| +2.15 | +0.28 | +0.91 | +3.67 | +0.87 | +3.83 |
| +2.09 | +0.08 | +0.54 | +3.28 | +0.68 | +0.77 |
| +3.29 | +0.65 | +2.98 | +2.38 | +1.13 | +2.07 |
| +3.24 | +0.13 | +1.53 | +4.15 | +1.10 | +1.31 |
| +2.51 | +0.60 | +1.30 | +3.61 | +0.75 | +1.65 |
| +3.35 | +0.39 | +1.48 | +0.89 | +0.39 | +3.26 |
| +2.73 | +0.11 | +1.66 | +3.17 | +1.10 | +2.65 |
| +2.84 | +0.21 | +1.56 | +2.05 | +0.92 | +4.43 |
| +2.58 | +0.15 | +0.54 | +1.29 | +0.20 | +0.94 |
| +2.92 | +0.24 | +2.07 | +3.43 | +1.30 | +2.43 |
| +1.20 | +0.19 | +0.57 | +1.75 | +0.41 | +1.33 |
| +2.37 | +0.65 | +2.36 | +1.56 | +0.73 | +1.88 |
->
| +1.20 | +0.19 | +0.57 | +1.75 | +0.41 | +1.33 |
| +2.09 | +0.08 | +0.54 | +3.28 | +0.68 | +0.77 |
| +2.15 | +0.28 | +0.91 | +3.67 | +0.87 | +3.83 |
| +2.37 | +0.65 | +2.36 | +1.56 | +0.73 | +1.88 |
| +2.51 | +0.60 | +1.30 | +3.61 | +0.75 | +1.65 |
| +2.58 | +0.15 | +0.54 | +1.29 | +0.20 | +0.94 |
| +2.73 | +0.11 | +1.66 | +3.17 | +1.10 | +2.65 |
| +2.84 | +0.21 | +1.56 | +2.05 | +0.92 | +4.43 |
| +2.92 | +0.24 | +2.07 | +3.43 | +1.30 | +2.43 |
| +3.24 | +0.13 | +1.53 | +4.15 | +1.10 | +1.31 |
| +3.29 | +0.65 | +2.98 | +2.38 | +1.13 | +2.07 |
| +3.35 | +0.39 | +1.48 | +0.89 | +0.39 | +3.26 |

| +2.52 | -0.95 | +1.12 | -0.71 | -2.52 | +0.73 | +0.08 |
| -0.68 | +0.13 | -3.35 | -2.41 | +1.59 | -2.76 | +1.03 |
| -0.24 | -0.65 | +1.04 | +0.67 | +0.08 | +0.27 | +0.09 |
| -1.71 | +0.39 | -0.53 | +0.69 | -2.00 | +0.86 | -0.61 |
| +0.67 | -1.89 | -0.70 | -0.81 | -4.23 | -0.44 | -1.25 |
| +0.18 | +0.83 | -0.84 | +0.27 | -1.87 | +0.60 | -1.93 |
| +0.52 | +0.54 | -3.18 | -1.29 | -1.90 | -1.35 | -2.65 |
| -1.91 | +2.80 | -2.72 | +0.08 | +0.82 | +0.01 | -1.14 |
->
| -1.91 | +2.80 | -2.72 | +0.08 | +0.82 | +0.01 | -1.14 |
| -1.71 | +0.39 | -0.53 | +0.69 | -2.00 | +0.86 | -0.61 |
| -0.68 | +0.13 | -3.35 | -2.41 | +1.59 | -2.76 | +1.03 |
| -0.24 | -0.65 | +1.04 | +0.67 | +0.08 | +0.27 | +0.09 |
| +0.18 | +0.83 | -0.84 | +0.27 | -1.87 | +0.60 | -1.93 |
| +0.52 | +0.54 | -3.18 | -1.29 | -1.90 | -1.35 | -2.65 |
| +0.67 | -1.89 | -0.70 | -0.81 | -4.23 | -0.44 | -1.25 |
| +2.52 | -0.95 | +1.12 | -0.71 | -2.52 | +0.73 | +0.08 |

| +0.28 | -0.21 | -1.22 | +0.01 | -0.82 | -0.40 | +4.31 | +1.65 | +1.73 | +0.87 | +0.80 | +1.91 | -0.22 | -0.23 |
| -0.77 | +0.19 | -0.34 | -1.15 | +0.67 | +1.59 | -0.77 | +1.50 | +1.87 | -1.23 | +0.79 | +0.04 | +0.39 | +0.56 |
->
| -0.77 | +0.19 | -0.34 | -1.15 | +0.67 | +1.59 | -0.77 | +1.50 | +1.87 | -1.23 | +0.79 | +0.04 | +0.39 | +0.56 |
| +0.28 | -0.21 | -1.22 | +0.01 | -0.82 | -0.40 | +4.31 | +1.65 | +1.73 | +0.87 | +0.80 | +1.91 | -0.22 | -0.23 |

| -3.78 | -0.19 | -2.77 | +1.14 | +0.94 | +3.31 | +1.64 |
| -1.65 | -0.24 | +0.42 | +0.00 | +5.15 | -1.24 | +5.70 |
| -4.92 | -3.85 | -0.88 | -0.94 | -0.90 | +3.63 | +4.23 |
| -1.35 | +0.16 | -3.20 | -0.01 | +3.40 | +2.95 | -0.05 |
| +0.41 | +0.69 | -0.13 | +0.00 | +3.18 | -0.90 | +1.37 |
| -3.69 | -2.75 | +0.68 | +0.14 | -1.84 | -0.27 | +2.09 |
->
| -4.92 | -3.85 | -0.88 | -0.94 | -0.90 | +3.63 | +4.23 |
| -3.78 | -0.19 | -2.77 | +1.14 | +0.94 | +3.31 | +1.64 |
| -3.69 | -2.75 | +0.68 | +0.14 | -1.84 | -0.27 | +2.09 |
| -1.65 | -0.24 | +0.42 | +0.00 | +5.15 | -1.24 | +5.70 |
| -1.35 | +0.16 | -3.20 | -0.01 | +3.40 | +2.95 | -0.05 |
| +0.41 | +0.69 | -0.13 | +0.00 | +3.18 | -0.90 | +1.37 |

| -4.50 | -0.66 | +3.10 | -0.45 |
| +5.30 | -3.15 | +2.25 | -3.72 |
| -1.05 | -4.65 | +0.05 | -0.36 |
->
| -4.50 | -0.66 | +3.10 | -0.45 |
| -1.05 | -4.65 | +0.05 | -0.36 |
| +5.30 | -3.15 | +2.25 | -3.72 |

| +1.81 | -1.58 | +4.18 | +3.07 | -5.55 |
| +2.33 | -1.16 | +1.06 | -2.33 | -0.01 |
| +1.77 | -3.11 | -1.30 | -3.76 | +3.66 |
| +1.01 | -1.22 | -2.12 | -2.67 | +1.58 |
| +0.23 | -2.65 | -1.74 | -4.03 | +4.69 |
| +1.41 | +0.10 | +2.35 | +1.44 | -2.05 |
| -2.85 | +0.86 | -1.56 | +2.20 | +2.11 |
| +0.66 | +2.02 | -2.71 | -0.65 | -1.08 |
| +0.84 | -0.59 | +1.22 | +0.61 | -1.53 |
| -2.09 | +0.73 | -1.42 | +1.87 | +3.73 |
| -1.49 | +0.33 | -1.32 | +1.27 | +2.53 |
| +2.16 | -3.75 | -1.10 | -5.14 | +3.48 |
->
| -2.85 | +0.86 | -1.56 | +2.20 | +2.11 |
| -2.09 | +0.73 | -1.42 | +1.87 | +3.73 |
| -1.49 | +0.33 | -1.32 | +1.27 | +2.53 |
| +0.23 | -2.65 | -1.74 | -4.03 | +4.69 |
| +0.66 | +2.02 | -2.71 | -0.65 | -1.08 |
| +0.84 | -0.59 | +1.22 | +0.61 | -1.53 |
| +1.01 | -1.22 | -2.12 | -2.67 | +1.58 |
| +1.41 | +0.10 | +2.35 | +1.44 | -2.05 |
| +1.77 | -3.11 | -1.30 | -3.76 | +3.66 |
| +1.81 | -1.58 | +4.18 | +3.07 | -5.55 |
| +2.16 | -3.75 | -1.10 | -5.14 | +3.48 |
| +2.33 | -1.16 | +1.06 | -2.33 | -0.01 |
